Below are the code and all the weights of a small trained network. Each question names an input and a class and asks about switching units off, where a switched-off unit gives its printed mean instead of its output.

import numpy as np


def w(rows, s, z=0):
    codes = np.array(rows[::2]) - 128.0
    scale = np.full(codes.shape[1], s)
    scale[-1] = z or s
    return codes * scale


def norm(h):
    return h / np.sqrt((h * h).mean(-1, keepdims=True) + 1e-5)


def f(y):
    return np.maximum(y, 0)


def log_softmax(a):
    a = a - a.max(-1, keepdims=True)
    return a - np.log(np.exp(a).sum(-1, keepdims=True))


def net(x, mask):
    res = np.array(x, float).reshape(1, 4) / 4 @ E
    u = 0
    for l in range(2):
        y = f(norm(res) @ A[l][:, :-1].T + A[l][:, -1])
        res = res + np.where(mask[u : u + 7], y, B[l][:, -1]) @ B[l][:, :-1]
        u += 7
    return log_softmax(norm(res)[-1] @ U[:, :-1].T + U[:, -1])


A, B = {}, {}
E = w([
[163,229,185,136,165],'x0',
[47,101,179,131,91],'x1',
[101,168,62,224,27],'x2',
[134,224,56,1,107],'x3',
],0.0086)
A[0] = w([
[96,130,164,87,182,15],'L0N1',
[161,153,132,136,204,183],'L0N2',
[76,127,36,61,90,177],'L0N3',
[199,196,65,122,144,13],'L0N4',
[211,48,88,149,164,124],'L0N5',
[159,177,46,72,143,168],'L0N6',
[145,177,2,183,111,2],'L0N7',
],0.014,0.0035)
B[0] = w([
[162,124,123,202,85,176],'L0N1',
[151,130,153,118,164,212],'L0N2',
[210,149,104,101,142,247],'L0N3',
[97,218,87,176,152,208],'L0N4',
[113,146,96,192,197,216],'L0N5',
[147,137,135,3,115,254],'L0N6',
[166,107,117,172,31,219],'L0N7',
],0.021,0.0078)
A[1] = w([
[127,154,210,165,193,254],'L1N1',
[5,31,111,166,91,107],'L1N2',
[121,180,74,151,99,70],'L1N3',
[191,121,175,113,79,20],'L1N4',
[191,127,73,76,161,107],'L1N5',
[135,59,132,192,126,136],'L1N6',
[170,19,95,160,172,25],'L1N7',
],0.02,0.0011)
B[1] = w([
[134,76,154,79,91,228],'L1N1',
[5,171,64,151,145,194],'L1N2',
[159,157,148,143,105,189],'L1N3',
[119,130,111,101,66,194],'L1N4',
[71,99,177,190,143,254],'L1N5',
[98,129,51,76,156,214],'L1N6',
[205,146,103,180,162,204],'L1N7',
],0.03,0.012)
U = w([
[110,68,194,145,193,112],'0',
[56,134,30,136,145,186],'1',
[104,232,192,95,167,100],'2',
[133,135,130,86,142,2],'3',
[98,44,175,23,96,160],'4',
[234,39,70,135,171,140],'5',
[161,155,135,132,6,170],'6',
],0.018,0.0091)

Each question gives the input, the list of numbers given to net, and the class t.
The units are the neurons (one row each of A and B). Each row of codes is followed by its name. A weight is (code - 128) times the scale printed after its matrix; where a second scale follows, it is the last column's (A, B and U).
mask holds one flag per neuron, layer by layer. A switched-off neuron (its flag False) gives its mean, the last column of its row in B, instead of its output. The means were averaged over made-up inputs and are rounded, as every weight is.
A unit's drop is (log p(t) with every unit on - log p(t) with that unit switched off) / (log p(t) with every unit on - log p(t) with every unit switched off).
The circuit of an input: a set's keep is (log p(t) with only the set's units on - log p(t) with every unit switched off) / (log p(t) with every unit on - log p(t) with every unit switched off). Starting from the 12 units with the biggest drops (on a tie, the unit counted first), units are removed one at a time, each time the one whose removal leaves the highest keep (on an exact tie, the one counted first), for as long as the keep stays at least 0.8.
units of the circuit, in order: the units of the circuit, biggest drop first
unit that matters most: the unit with the biggest drop
k most important neurons: the k neurons with the biggest drops, biggest first
k most important neurons of layer l: the k neurons of layer l with the biggest drops, biggest first
input [8,1,1,3], class 2: unit that matters most	L0N4
input [-3,7,1,2], class 0: 2 most important neurons	L1N5, L0N7
input [-4,-2,-7,7], class 4: 2 most important neurons of layer 1	L1N7, L1N2
input [3,1,-8,-6], class 5: 2 most important neurons	L1N7, L0N6
input [4,7,1,6], class 4: 4 most important neurons of layer 0	L0N4, L0N5, L0N7, L0N6
input [-8,0,-7,6], class 4: units of the circuit, in order	L1N7, L1N2
input [4,-7,-2,-5], class 5: 3 most important neurons of layer 0	L0N6, L0N5, L0N3
input [8,-6,2,-1], class 6: 3 most important neurons	L1N3, L1N2, L1N6
input [-3,-8,0,2], class 2: 2 most important neurons	L0N4, L0N5
input [-6,-7,0,-3], class 5: 2 most important neurons of layer 1	L1N7, L1N2
input [0,-8,-6,-3], class 0: 2 most important neurons	L0N7, L0N2
input [5,-3,2,8], class 6: 2 most important neurons of layer 0	L0N7, L0N5
input [-4,-7,0,5], class 6: 3 most important neurons	L0N7, L1N2, L1N6
input [-1,-4,3,0], class 6: units of the circuit, in order	L0N7
input [-8,-2,-1,6], class 4: 2 most important neurons	L0N6, L1N7
input [3,-1,-4,8], class 2: 2 most important neurons	L0N4, L1N1
input [-2,-7,-5,6], class 2: 2 most important neurons of layer 0	L0N4, L0N6
input [-3,-3,-2,6], class 2: 3 most important neurons of layer 1	L1N1, L1N5, L1N6
input [-7,-1,-6,4], class 0: 2 most important neurons	L1N5, L1N1
input [7,2,-7,-6], class 4: units of the circuit, in order	L1N1
input [-4,-7,-6,-1], class 0: 2 most important neurons of layer 1	L1N5, L1N6
input [-8,5,2,1], class 0: 3 most important neurons of layer 0	L0N3, L0N7, L0N1
input [4,-3,8,-4], class 6: 2 most important neurons	L0N5, L1N3
input [-7,-2,4,-1], class 5: 2 most important neurons of layer 0	L0N3, L0N6
input [0,-6,-5,-3], class 5: 2 most important neurons	L0N6, L1N7
input [0,-5,0,2], class 2: 2 most important neurons of layer 0	L0N4, L0N6
input [-1,-8,-3,4], class 2: most important neuron	L0N4
